Each row comes from the steps of one path. Every step used is in the known rows, and no mark comes twice. Write the path behind each row, first mark first.
Each row is shifted at random along 8 fixed directions that mean nothing.
Known rows
L -> C -> P -> S -> Q -> V -> K -> W: [  -4  -73   21   65   99   94  125  -55  -73  -78   -7  -25  -88  -96
   -5 -156    9  -73   14   42   49  -46 -169   41  124    5    7    2
   95  -99  197  117  -27   19  127   91  -13 -144  -21   65 -111 -121
  -89   78   49  -76    1   62   80   76  -98 -165   85   48  -33  -89
  132 -119 -156]
K -> M -> V -> Q -> B: [-184 -117 -135   32   70  -10    7  -99   -4  -64  -36   14   49  -96
  -41  -78   -4 -132  -25   12   30  195 -261   85  -45    8  124  -93
  -40   69  -51   14   40    8   76   60   39  -20    8  147  -92  -16
  -18   89   99  -10  -29  -35   65   88  -97  -99    0  269   75  -23
  -58  -87   55]
Q -> H -> S -> K -> W: [  40  -95  200  -61   90    8   60 -104 -180   -7  -73  -28   51  105
   17  -19    4  135  -20  -42  -68   89 -177    0  113  -63  147 -115
  133   77  236   85   93   18  167   39  -13  -44 -121  364 -136   35
 -141  184  166 -124   50 -150  135   73 -147 -136  -20    8   40 -155
  250  -38 -132]
C -> P -> S -> V -> K -> M -> N -> L -> W: [  52  -30  -65  -70    7  143  130 -106   47  -58   70  -98  -92   22
   54 -137   51  -73  -22  -74   86   41  -28  -87   50   79  -51 -149
  123  295   30  117   68   30  -19  208   -2  -72 -113  196  -69  -36
  -83  -44   34  -81  -89  -92   81   10 -126   -2   65  -10  124   87
  270  -85   18]
B -> W -> C -> P: [  61  -40   -3   -3  -48  150   63 -105  104 -159  162  -23  -87    9
   23  -28  -86 -139 -124  -11  114 -123  125   44  109    9 -195  -28
   -3  -72   46   42  -15  156  -21  115 -169   42   -2  -75   90   35
  -58 -128  -84   57  -50  192  -50  -34  138   22    9 -166   46  206
  142  -52   32]
S -> K -> V -> Q -> C: [ -31   59 -126   45   55 -149   -9   92   18   47 -206   79  -38   12
   -5  -17  -68   -2  145   64   43   -4 -128  -13 -145  -32    3   65
  -35   24  -28  -95  -46  -57  127  -63  137  -58   63   -2   90  -43
 -114   66   -3   11  -30  -15   32   57 -102    9   35  104   57  -17
 -154   -5 -127]
H -> S -> Q -> V -> K -> M: [ -75 -167 -130   46  127   71   -2  -16  -95   51   18   -2  -74 -156
  -41  -14  -40 -109   44   75   87   66 -169   11  -22   41  -29  -24
  -55  106   58   65  -90   71   -9   94    3 -158   78  121  -93  -85
 -136  -86  -35  -25 -133  133   60   78 -219   36  196  171  170  -54
   -8  -49   -3]
M -> V -> H -> S -> Q -> K: [ 176 -228   48    2  176   79  -87  -63 -128  159   39   24 -104 -109
  -60   79 -253  159   83  -13   65   71   37  -72   83 -127 -177  -20
   -3  133  173   63  -34  182   22 -143 -140 -155  -78   67 -120  -20
 -185 -103  -82  -26 -115  223  -58 -108 -268  145  265   17  157  -82
   20  -35 -246]
V -> K -> Q -> C -> P -> N -> L -> M: [  91  -10  -25  -70   78  -14   70  -41  107 -100  -16   -2  -23   14
   90 -109    5   86  -39   62    5  -17   42   17  112  -31  -26  -82
   69    9   84   13   79  112   84   70 -137  -61  -87  -30   -7   65
  -50  106   43  -51   10   40  -81  -27    4  -64   -7   43    4   47
  143 -125 -117]
H -> S -> Q -> C -> P: [ 147  -65   52   16  154   -3   25  -10  -55  -63   10   58  -46  -28
    8   40 -115  131   97   37  -13 -122  123  -34  146  -64 -150   53
  -39 -198  262    7 -114  224   87    9 -199 -109   -6 -120   60   11
  -80   70  -53   17   17  301  -90  -22   19   53  139  -47  -23   42
   20  -31 -257]
L -> N -> M -> W: [  11  -33  -61 -120   38   65  -75  -53   28  -68   94  -25   98  -54
   70  -86  106  -24 -146  127  -28  114 -100  153   50    2   65  -70
  -75   92  -75  -52  115  -36  -74   67 -142   49   27   40 -170   48
   91  -36   -8  -81   35    5 -127   14   29  -94  -34   -6   61  -36
   54  -45  -32]
Q -> H -> S -> C -> P -> N -> L: [-115  168 -306   11  -28   68   44   62  113  -61 -190  110   24 -117
   14   28  -52 -158 -185   -7   25 -219  196   36  -97   89 -199  109
 -159  -38 -148    9  -10  202   55  233 -131  -52   64 -142   85   84
  -35 -199 -226   90 -156  180  -41  -52 -113  101   66   43   31  143
 -215 -145   51]
H -> S -> C -> P -> N -> M -> V: [ -30  -30 -117   -4   -8  123  113  -83  -39 -171   46  -17   80  -24
   91 -100   54  -39 -117   34  -83  -77   -4   79  177   84   28  -18
  -23  -68  141   78  -18  136   68  153 -131  -77  -60  -14  -17   11
   30  131   54    6   41   90   81  -13   -1  -90  -17  109  -46  -31
   67  -11   74]
L -> W -> C -> P -> N: [ -42  119   71  -47 -123  -14  -97   18  111  -22  -22  -49   23   92
    1  -57   75 -115 -231   86    1  -72   30  105  -67  -26  -38  -26
  -53   -7 -119 -105  164 -139  -53  131 -132   79   80   94  -71   95
   62 -168 -138  -51  -40  -17  -35   46  118  -59  -67 -201   67   99
  100  -27  -33]
P -> S -> Q -> K: [ 119    9  -23  -36   23   91  213 -101   38   11  -89   69  -56  137
   71  -59 -198   48   76 -182  -23  -42  134 -108  146  -10 -120  -21
  150  105  227  174  -12  225  321   67   41 -132 -246   20  162  -32
 -268  209  196   44    1  -27  143  -70 -169   90  -40   94  -45  129
   95  -82    0]
C -> P -> N -> L: [  -8   29    5  -24   -8   44   55   28   30 -101   -3  -44  -47  -18
   21 -109  126   47   17   -3   19  -49   17  -29   13   74   73   -1
   13  -65   36   37   14   15  -49   61  -78  -37  -37  -28  -70    1
  125    2  -19  -65   11  -48  -33  -40   32 -106   13    1 -122   -8
  102  -80  -19]
W -> C -> P -> S -> K -> V -> Q -> B -> L -> N -> M: [ 114  -39  140  -35   69  -37  -57   83    5  -19  -66   12    5   58
   35 -130  -17   79  -47   99   64  -60  -63  -36   26  -82  -12  -33
    5  -53   77   -9  115   -7   25  -87   42   19  -41   99  -67   11
   86  -38  -49 -110    0  -33  -39  -46  -34  -54   15 -174  -33    4
  143  -90 -331]
V -> H -> S -> Q -> K -> M -> N -> L -> P -> C: [  32   10    8  -59  114  -80  -12  -66 -195  -18  -42    3  157  -16
   62  -19   50  106    4   61 -146   22 -183  -48   10  -35   95    1
   12   28   87  -30   74  -67  105    0 -111  -72   10  170 -211   55
  -37  119   -7 -166  101  -31  -14  132 -180 -142   40  -35   16 -160
   71  -29 -250]
N -> L -> P -> S -> K: [ -70   38   36   31 -106  -46   31   66 -150  -48  -34 -135   63   84
   80  -82  255  -81  -22  113 -142  -51 -224   58  -32   60  194  126
   39 -126   -4 -100   62 -248  -77   12   25  -32  110  102 -162  -52
   62   31   20 -140   95  -99  110  155   20 -240  -54  -26  -35 -216
  107   85   -6]
N -> M -> W -> C -> P -> S -> V: [  -3  139 -181   21 -113   45  194  -45   58 -123   -9  -49  -44   95
   84 -165  123 -147   14  -70  -20  -22  -64    5   73  113   64   30
  125   53  -20   -2  -49  -62   87  203  127  -66  -14   24  130 -108
  -82  157  162  -10    8  -58  154  110   17 -124  -80   69   -8  129
   74   20   20]
K -> V -> H -> S -> Q -> B -> W -> N -> M -> L -> C: [ -92   39 -138   -7  -21   63   72  -35  -95 -174  -83   56   86 -117
  -50 -227   36 -125 -118  -62    6   71 -382   70  -28  102  213   22
   33   -3  -93   41   20   10   90  168  139  -36   11  262 -142  -34
  165   82   25  -52   39 -240  140  117 -143 -230    7   -8 -171  -95
   -3 -152 -114]
N -> L -> M -> W -> C -> P -> S -> Q -> B: [  -3  -11 -182  -22   45  153   86  -53  210 -188   12   58  -85 -169
   81 -180    2 -184 -153   63   72  -70   38   99  109   73  -98   88
  -63  -66  -41   17  -51  234   48  223 -179  -40   29 -223  -17  -46
    2 -113 -108  -18  -32  248 -155   61    5  -48   71   14  -39  131
  -29 -220 -127]
M -> W -> C -> P -> S -> Q: [ 280   -1  121  -33   95   -2  -67   -1   -5   25   60   41  -23   62
  125  103 -106   26  -29  187   -4 -202  255  -52  142 -113 -271   99
 -104  -83  144  -92  -57   30   45  -73 -166   -6   31 -229   54   67
 -131  -81 -157   17   69  343 -154  -11   82  135   16 -316  109  144
    2   80 -322]
B -> C -> P -> N: [  28  -33  116    1  -18   48   14  -40  -14  -70   82  -93  -74   89
  -30  -48   86   38    6  -14   47  -48   35   22   36    3  -21  -70
   57  -94  114    0   63  -40  -94   75 -173   -5  -21   54  -57    5
   22    1   12  -62  -12   37  -18  -18  129  -95   27  -58   -3   73
  223   -1  -12]
W -> N -> L -> C -> P -> S -> Q -> V: [  86   26 -191  -16  -43  209  277  -88  130  -94  139  -48 -159  -34
   85  -31 -122 -125  110 -205   86  -99  291 -145  131   80 -260   12
   86    8  109   99 -106  218  101  196 -119 -147 -112 -200  239  -76
 -240   36   81   53 -108  246   35  -29   11   96   83   70  -23  341
  104  -29   53]
L -> N -> M -> W -> C: [-103   80 -200  -43 -107  128   28   -1  209 -108  -13  -38  -12 -139
  -17 -208  100 -228 -237   15  103   36 -116  163  -91   97   39   13
   -9  175 -269  -61   82  -73 -108  196   60   47   72   48  -73  -36
  108 -197 -101  -50 -104 -110  -21   59   22 -113   10  -12   25   95
  -21 -132   44]
P -> N -> M -> W -> L -> C: [  47   80   32 -108 -183   58  147  -25   53 -139   41 -153  -36  174
   74 -166  215  -54    1  -43   -1    8  -47  -72   -7  126  179  -33
  163  150  -61  -12   85 -216  -87  129  141   58  -71  149   -4  -41
   60   85  119 -135   41 -308  134  141   71 -207 -105 -117  -35   99
  294   53  -18]
H -> S -> V -> Q -> C -> P -> N -> L: [ -22  -46 -101   -1   52   48   32   30    1  -22  -62   -7  -64  -18
  -26  -15  -66  -30  -29  -34   48  -51  104  -30  -35  -10 -110   24
  -43   -8   71   64    3  141    6  138 -130 -111  -14   58    5   29
  -85  -98  -68    1 -179  139   12  -62 -129   47  161   52  105  115
   59  -98  -99]
K -> Q -> C -> P -> N: [  35  -17   38   50  102  -14  -10   67   17  -70  -44   19  -72  -46
   -4  -35   30   33   28  123   68 -127   15   35   21   23  -25   56
  -72 -186   92  -58  -71   12  -14    4  -66  -61   50 -104  -17   27
   78  -15  -97   -2   48  101  -43  -55  123  -67   54  -58 -123    3
  -26  -36 -122]
K -> V -> Q -> C -> P: [  84   51   -2   53  143 -121  -17   37    7    7 -119  114   -1  -29
  -11   24 -173  114  100   20   52  -80   75  -69   33 -125 -118   -4
  -26  -84   91  -14  -41   83  163 -104   27  -52  -19  -82  108   54
  -41   85  -43   68  -11   99  -63  -57  -38   81   25  -30    5   63
 -113  -52 -269]
Q -> K -> M -> W -> N -> L -> P: [ 167  151  -14 -147   55  -65  -15   37   91  -30  -28   79  120  -24
  232   41  -42  105   68  179    2 -109   91 -171    7  -19  -52  -32
  -72  156  -69 -112  -12  -14   47 -116   20   10    8 -168   56  150
   28  -40 -167  -44  119    3 -230   52   43   98  -86 -259   29   99
  -31   -2 -244]
M -> V -> K -> Q -> C: [   9   56 -189   69   64  -44  125   -5  182  -43 -207   82 -129 -196
 -123 -223 -143   54  101  -92  107   87 -150   15  -37  -39   -1  -31
  174  145  -28   10  -29   80  154   -8  172 -122  -74   34   51 -130
  -64  106   29   10 -100  -99    9  -47 -143  -44  115  233  -49    6
 -141 -217 -129]
H -> S -> K -> W -> C: [-136   47    8   62 -185   64  164   59  -64 -126 -110  -70   11   90
   46  -86  152 -296 -148   72   24 -168 -240   47  -86  184  163  145
   57   -3  -38  -24  -62 -172    7  157  338  -36   74  176   38  -47
  -11  -34  -13  -22   34 -221  341  245   24 -183  -74 -143  -42  -57
   97   95  111]
H -> S -> C -> P -> N -> L -> W: [  30  194   -1  -48 -116   75  100   80  112 -144 -173   54   -1   56
   35 -137   17  -12 -128  -25  -10 -255  133  -64    0   92  -31   74
   24  -19    3   86   40  106   74  152   22  -21  -83   -2   51   32
  126  -74 -131  -19  -28 -131   42  -12  -51  -16  -12 -205 -148   62
   69 -128 -110]
H -> S -> V -> K -> M -> L: [ -25 -134 -201   22  157  155   85  -37  -98  -64  105   10  -89 -259
   51  -11  -17  -82   74   56   82   13 -120  -45   60  123  -26  -24
  -21  147   65   75 -186  160  -54   98  -43 -168   27  -79  -71  -77
  -57  -70 -101  -14  -13  185  -41   37 -149   51  210  103   96  -70
    2  -52    0]
P -> N -> L -> W -> C: [ -49  212  -61  -79 -113   48   98   -5  128 -140  -84   67  134   54
  116 -142   54 -125 -250   19  -92 -101   56   65    7   73   70   46
   19   -6 -103   11   94    5  168  155   12   28  -62  -49   49  100
   62   50    1  -12   94 -137    3   50   22 -101 -214 -127 -139   66
   27  -77   42]
W -> L -> N -> M -> V -> H -> S -> K -> Q -> B -> C: [-157   30 -165   35   -2   31  -18   56  -19  -94 -175   37   62 -231
 -107 -295   77 -116 -191   21   40  111 -474  212 -117   50  234   30
   49   17 -193  -79   83  -44   20  109  141  -86   81  246 -227  -71
  200  -44  -64  -89  -34 -194   57   89 -161 -249   70  117 -134 -192
 -108 -218 -127]
V -> H -> S -> C: [  27  -77   77   50   73  -73  -54   10 -300  -43   35  -38   59    7
  -31   86  110  119   68  102 -137   28 -184   59   41  -29  113   62
  -38 -196  131  -76  -36  -88  -51  -74 -163  -36  109   86 -151  -20
   18  141   35 -112  117  117   12   94  -18 -176   98  -15    2 -256
   29  101 -178]
N -> L -> W -> C -> P: [  69  237  -21  -89  -96 -147   69  -37  145 -151  -21   -2   41  123
   55 -117   82   88   56  -43 -121   35   10    1   42  -69   58  -42
  109  -53  -22 -135   92  -51  132   66 -147   43   -3  -26  103   17
  -41  211  111  -89   77   -5 -134  129  108 -134 -128  -38  -30  134
   92  -52 -188]
B -> L -> C -> P -> N -> M: [ -43  -34   60   -9  -42  149   54  -38   64 -162   53  -75  -47  -64
  -40 -256  124  -21 -169  -47   79  -58  -75   57   70   79   84  -65
   96  -79   15  146  137   45  -94  139  -65   33  -74  119 -175  -42
  235  -93  -47 -103  -44 -147    1  -44   12 -208   36  -60 -152  -40
  258 -197  -36]
B -> C -> P -> N -> M -> V -> Q -> H: [-19 -50 -59  30  21   5 -71 -46 -90  35  29 -50  42  57  -8   0  46 -58
 -80  55  23  20 -13  72  -9 -43 -39 -18 -39 -21 -52 -39 128 -97 -49  -8
 -56 -34  24  89 -72  70 -44  -2  28   5 -84  59  36  -7 -57 -78 -17  90
 134  22  28  53 -13]
Q -> H -> S -> V: [ -32  -51   51   62  107   -9  -12    5 -258   61  -17    4   33  -21
  -46   12   26   91   64  -44  -74   72 -138  -11   57   -9  135   10
   55  -76  126   48  -56   -2   61    9   20 -142   14  192  -82  -24
  -20  131   98  -48   26  -10  106   23 -143  -86   75   88  -47 -194
   31   32  -90]
S -> V -> K -> W -> L -> C: [  10  -42   14  -11  137   78   55  -13  -52 -121   46   29   15 -207
   99 -122   11  -42  -50  159   38  -52 -172   32   97   20   86    2
   34  -70   85   53  -94   38   93   17  -10  -64   30  -85  -99  -27
   46   17  -83  -75  130   59  -88   85  -36 -118   33  -99  -76 -144
   62 -112 -201]
H -> S -> K -> V -> Q -> C -> P -> N -> M -> L: [ -35   35 -243   11   42   47   64   94  -42  -75 -113   70   11  -58
  122   -6  -10 -146  -46  142   40 -193  -12   -7  -30  121  -74  119
 -151   18  -14  -22  -90   82   29   90   75 -116   44 -122   52   53
  -10  -70 -156   72  -24  102   61   25  -91   42   40   -6   49   20
 -105   13  -33]
H -> S -> Q -> B -> C -> P -> N -> M -> V -> K: [ 100 -143  -27  -33  157  -18  -57  -19  -31  -49   15   17  -24  -62
   -9 -112   29  141   73  179  -23   42  -77   65   90  -38  -26  -32
  -51  -95  196  -47   -9  115  -30   -7 -249 -114   10  -41 -132  -48
  -30   87    2 -105  -12  263 -181   17  -42  -72  155  135   61  -31
   66  -56 -258]
B -> W -> L -> C -> P -> S: [  83   95  -29    8 -119  102  130  -33   55 -179  122  -40  -68   67
   59  -78   36 -127  -14  -19   24 -181  112  -17   94   65 -136   44
   50 -143   15  -10  -24   45  -17  115 -114    7   14 -152  101  -41
    5  -35  -64   27   35  122  -36   30  142  -54  -19 -194  -74  154
  114  -15  -10]
V -> H -> S -> C -> P: [  49   26  -30   24  -61    0   71  -51 -112  -43  -10  -41  -27  117
  -30  135  -64   -2    6 -111  -30  -87   79  -56   28  -19 -138  -14
   45  -22   73    7   22   55   21   82  -91  -25  -23   99   85   28
 -146   46   24   21  -70  101  136   26  -36   30   68  -41  126   92
   85   66  -48]
V -> K -> Q -> H -> S: [ -10  -49 -166   72   -1   32   40   21   -9  109  -82  -17 -142  -70
 -120   75 -101 -134   -5  -35  110    1   22    2  -89   23 -192   46
   21  173  -87  -54  -26   10  -62   59  105 -122   51   95   44  -34
 -231 -154  -53   49 -223   90  118   22 -165   91  179  108  202   98
  -90   21   29]
C -> P -> N -> M: [ 137 -127   78  -53  103  122  -64   16   25   10  126  -32  -52  -28
   98   28   25   79  -37  136   72 -130  214  -47  122   40 -122  -11
 -127  -29  108   49  -32  118 -133  -39 -170   -3  -36 -171  -68   60
   74 -156 -129  -22   -6  180 -147 -126   53   79   68 -124    1   33
  102   15  -89]
V -> Q -> B -> L -> W -> N -> M: [  79 -124    8 -101   82  165   47  -20  -11 -208  168   74   51  -59
  135  -62   -9  -37  -79  152   39  -22    6   16  151   81  -17   -3
 -107 -129   37   88   -1  213  -13  -44  -67   30  -58 -145   -7   88
  167   15   -6  -13  109   90 -120  -18   70  -68  -38 -131 -160   11
  109  -53  -68]
B -> C -> P -> N -> M -> W -> L: [-143  171 -120  -34 -236   65  129   -7  149 -218  -98 -118  -62   55
  -57 -339  255 -189 -140  -96  107   21 -249   94 -122  138  211  -58
  159  117 -223    4  159 -185  -99  310  152   51   23  297  -82  -60
  193  -45   19  -84 -111 -391  159  128   30 -275  -78    7  -43  114
  194 -178   82]

Write each row's path
[ 126  177   26  -39 -186  -35   97   66  -23  -54   35 -115   64  162
  132  -11  158  -49    9   14  -63 -168   84 -137   21   61   -7   64
   48    3  -80 -110   34 -220 -100   19  137   37   22  -28   87   27
   76   41  -24  -23   80  -95   88  113  154  -57 -108 -260  -30  106
  110  162  -96]
W -> N -> M -> L -> C -> P -> S
[  84 -294   91  -58  240  169   57 -117  -25 -107  184  -79 -148  -84
   99 -134   16  103   85  113  118   81  -94   28  216   -7   50 -106
   -3   -7  331  109  -72  140   37    3 -266 -110  -73   14 -155  -35
 -109   63   95 -171   31  186 -112  -28  -31 -153  143   80   23  -29
  306 -121 -224]
S -> V -> Q -> K -> W -> C -> P -> N -> M
[ 104  -20  101   -8   11  -85  -79   49   30  -40  -16   13  -31  112
    1   26  -31  -18  -25  103   22 -118   82  -27  -11  -95 -150   50
  -73 -216   58  -72   41   29  -22   12 -136   60   78  -25   34   26
  -28  -97 -117  -33  -26  217  -70    7   81   26   37 -193   54  156
   65  -35 -239]
W -> C -> P -> S -> Q -> B -> L
[  62   15  -34  125  183  -18  -21    7  -99   83 -110   86  -49 -119
  -57  -56 -106   22  -19   42   48  -67  -59   68   76  -98 -130   29
   55 -106   92    8  -25   55  153   -2  -31 -166   32    8  -45  -27
 -119   23  -34   29  -33  174  -34  -56 -145   -2   91   51   15  -66
  -98 -110 -223]
B -> C -> P -> S -> V -> K -> Q -> H
[-123  239 -248   21  -58  -40  136    9  -16  -53 -226  120  109   61
  103  -10  -28 -186  -97   29  -63 -118  -77   33  -86   72   -8   74
  -10   55  -84  -91   25  -41  286  105  170 -145  -16  -17  154   77
 -170  158   25   78   29  -52  181  101 -100  -65 -137  100    1   82
 -173   25   76]
M -> V -> Q -> H -> S -> K -> W -> C -> P -> N
[ 181    0  178    6   25   21   42   10   19   32    6  -73 -128   11
   38  -68  -68  100   80  -30   72 -128   99 -135  115  -74 -110  -38
  119   19  170   -1  -20   -7   40  -28  -47  -36  -56   -2   -7  -63
  -63  -50  -82  -73    3   64  -39   -4   -2   45   81 -207   11   35
  183  -23 -291]
W -> L -> C -> P -> S -> K -> V
[ -29  163 -116   35 -106 -104  -27   63   51  -13  -92  -58  -61   82
  -33  -69  168 -144   10   42  -33  -26  -55   73 -124    4  -11  157
  -31 -114 -172 -204   52 -189  -24  127  -84  -23  196   24   -6  -54
  -82  -58  -38  -79  -66   89    1  169  -11 -142   21    3   51   62
  -63   -3 -130]
N -> L -> W -> C -> P -> S -> Q -> H
[ 136  -89  136  -30   45   78   73  -25  -51 -112  -10  -17  -25   46
   90 -156  -56    4  -43   38   36  -82 -119  -78  124  -32   45   15
   99   37  152   73   38   10   62  -72  102   16  -99  129  -85  -14
   15    7   -4 -118   61 -118   48   11  -74 -110  -20 -218  -30  -27
  228  -69 -306]
N -> M -> L -> P -> S -> K -> V -> Q -> B -> W -> C
[ 112  -17  160  -13   48   37    0  -48  -91  -75  104  -97  -52  -35
   23 -132   72   63    9   29  -16   12  -82    2  156  -80   51  -48
  105  -76  141   -1   20  -81  -14   57 -171  -28   22   92 -163  -59
   55   21  -28 -132   68   73  -80   57   43 -142   67 -171    1  -65
  226  -65 -308]
M -> W -> L -> C -> P -> S -> V
[ 224  135  197 -166 -128 -130  -32  -14  -76  -66  106  -71  162  459
  251  102  171   86   -1  157 -143 -139  180 -123   79  -38   23  -46
   48  -33   39 -116  157 -213  -32  -23  -38   88  -57   -9  113  186
  -30  174   97  -53  175  -67   -2  126  196  -41 -278 -343  104  146
  308  260 -104]
B -> C -> P -> N -> L -> M -> W
[ -69   14 -280   18  156  148   77  -84   65  -31 -112  169  -22 -274
   31  -28 -183 -189 -171   32   94  -28  -36   97    5   44 -171   39
  -90  202  -76   13  -57  230  195  137  -45 -110   15  -96    0   20
 -195 -118 -138   53  -81  202 -101   64 -222   63  107  101  130   62
 -200 -182  -72]
V -> Q -> H -> S -> K -> M -> W -> C
[ 170 -156  -47  -12  220  111   86  -81   19  -89  116    9  -31 -172
  124  -70  -84  126   36  144    8  -40   74   10  244   -7  -81  -32
   38   -9  222   21  -70  161   43 -110 -135 -137 -111 -230  -46   14
  -53  114    8  -49   92  208 -143 -119   18  -40   71   75  -48  -43
   58  -18 -158]
L -> P -> N -> M -> V -> K -> Q -> C
[ -99  211 -210   23 -105  -39  117   14  -17  -88  -30  -36   76   33
   50 -118  169 -139  -11  -59 -107  -39  -88   15  -60   97   65   73
   50  -54  -92  -76    9 -143   39  201   33  -73   59    1   41  -56
    9  118   56  -21   41  -41   88  105   25 -144  -56   62  -66   42
  -24   20   52]
M -> N -> L -> C -> P -> S -> V
[ 243 -329   83   15  276   89  -18 -131 -241  108  283  -84 -164   49
  114  281 -133  118  242  104   37   16  236  -73  266 -107 -320  -53
  -95  -63  381  -33 -110  140   -9 -150 -405 -137  -30 -184   -2   26
 -400   63   86  -16   19  585 -117  -78   -7  139  174   60  265   38
  158  216 -140]
C -> P -> S -> K -> V -> Q -> H
[ 131  -78 -149   -5   61  102  103  -46  -49  -66  224  -77 -127  -15
  122   35   35  -52  209   19    1  -67  128  -91  160   53 -148   73
  -27  -95  146  -14 -145   68  -56   59 -197 -109   33 -254   79 -110
 -175   46   36  -29    8  369  -66   53   26    9  115   56   72  127
   85   95 -111]
N -> M -> L -> C -> P -> S -> Q -> V
[  41  -18   -2  -73   56  121   89  -55   67  -83   55  -10   -9 -126
   47 -149  -19  -44 -101   14  114   30  -64  -76   25   31   20 -111
   87  254  -34  109   32   17    3   77  104  -19  -64  144  -60   25
   13  -75  -55  -99  -40 -124  -25   50 -106  -41   15 -140   50   23
  189 -122 -114]
Q -> V -> K -> M -> N -> L -> W -> C
[  95  -71  -25  -70  119  -30  -47  -43 -154   22   64   16   86 -108
   67  -92    4  221   98   48 -110  209 -223    3  103  -75  151  -37
   33   49   62  -46   23   52   79 -109 -154 -171  -17   84 -186   -2
   13  184   72 -127   86   37 -107   40 -184 -118  108  123  -54 -250
   15  -59 -213]
W -> N -> L -> M -> V -> H -> S -> Q -> K
[  12  -12 -144  -58   78  -59   23 -133   37  -51   -8  -12  -52   63
   60  -69   56  -13  148   67  -22  144 -171   76   45  -27  -15 -105
  -34   95   89  -91   29    0  125  155 -248  -70   47   71  -66  -57
 -226  141  110  -75   13  156  -71  126  -47  -69   31  211  186   80
   47  -86  -63]
C -> P -> S -> Q -> K -> M -> W
[  63  -54  -29   -8   -2  -42  -65   32 -135 -122   29   -9   87   65
    9   42   24  -12  -51  111  -13  -53 -114   15   15  -11   -4    2
  -55 -150  -13  -80   65  -10  -80  -27    6    3   43  100  -19   62
   95   14  -38  -27   19   63   90    2   19  -81   29 -101    6   -8
   36   64 -158]
K -> Q -> B -> L -> N -> M -> V -> H -> S -> C -> P
[  54   50   26 -148   -7  -80  -37  -20  145  -38  -50  -44   37  149
  153  -60  120   33  -64  161  -21  -18  -40   45  -16  -25   42  -85
  -54   89   32 -120  109  -87   55   80 -150   83   17   49  -36   59
 -105   19    6 -131   35    2  -93   80   66  -73  -95  -52  127  103
  151  -24 -126]
S -> K -> W -> C -> P -> N -> M
[ 161   87  -86  -36   73   83  216  -53 -104  -99   66   16   -5  -39
  165   35  -20   19  136    4   23 -124  103 -219  145  113  -75  -27
  102   97   95   30 -145   84  101   58   90 -173  -81 -108  162   33
 -125  167   39   -4   90   92    7  123  -26   13   20 -118    0   99
  117   91 -171]
Q -> H -> S -> V -> K -> M -> W -> N -> L -> C -> P
[  59  174   57  -79 -163 -115  -18   -6  -18   19 -132  -47  128  284
   89  -11   37   81  -95  -89  -87  -54   29 -140  -53  -60   93  -84
  136  130 -108   30  240 -147   92    6  130   50 -137  242   26  116
   33  113   64  -43   -5 -330  201  -11 -113  -35 -166 -116   42    8
  150   32  -64]
S -> C -> P -> N -> L -> M -> V -> H
[  38   14  -73  -19  -47  196  136  -79   32 -183  135  -48  -92  -53
  133  -64   27 -198 -126   55    7 -134   27   88  155   78 -133   51
    0  -39   57  -21  -29   94    6  172 -225  -37   20 -163  -11  -10
  -72  -80 -106  -17   70  251  -52   73  113  -60    9 -137   26   47
  141  -27   10]
M -> L -> W -> C -> P -> S -> K
[   2   44  -34   18   10   18   64  -72   99  -28 -144   79   49   60
   73  -61 -115  -94  -98   -5   45 -125   19  -23   39   -9 -112  -80
   26   50   49   57   43  136  196  115   50  -14  -94   20   86   20
 -107   15  -25   67  -14   46   38   26  -46   92  -84  -14   69  124
   13  -82  -34]
Q -> B -> C -> P -> S -> K -> M -> V
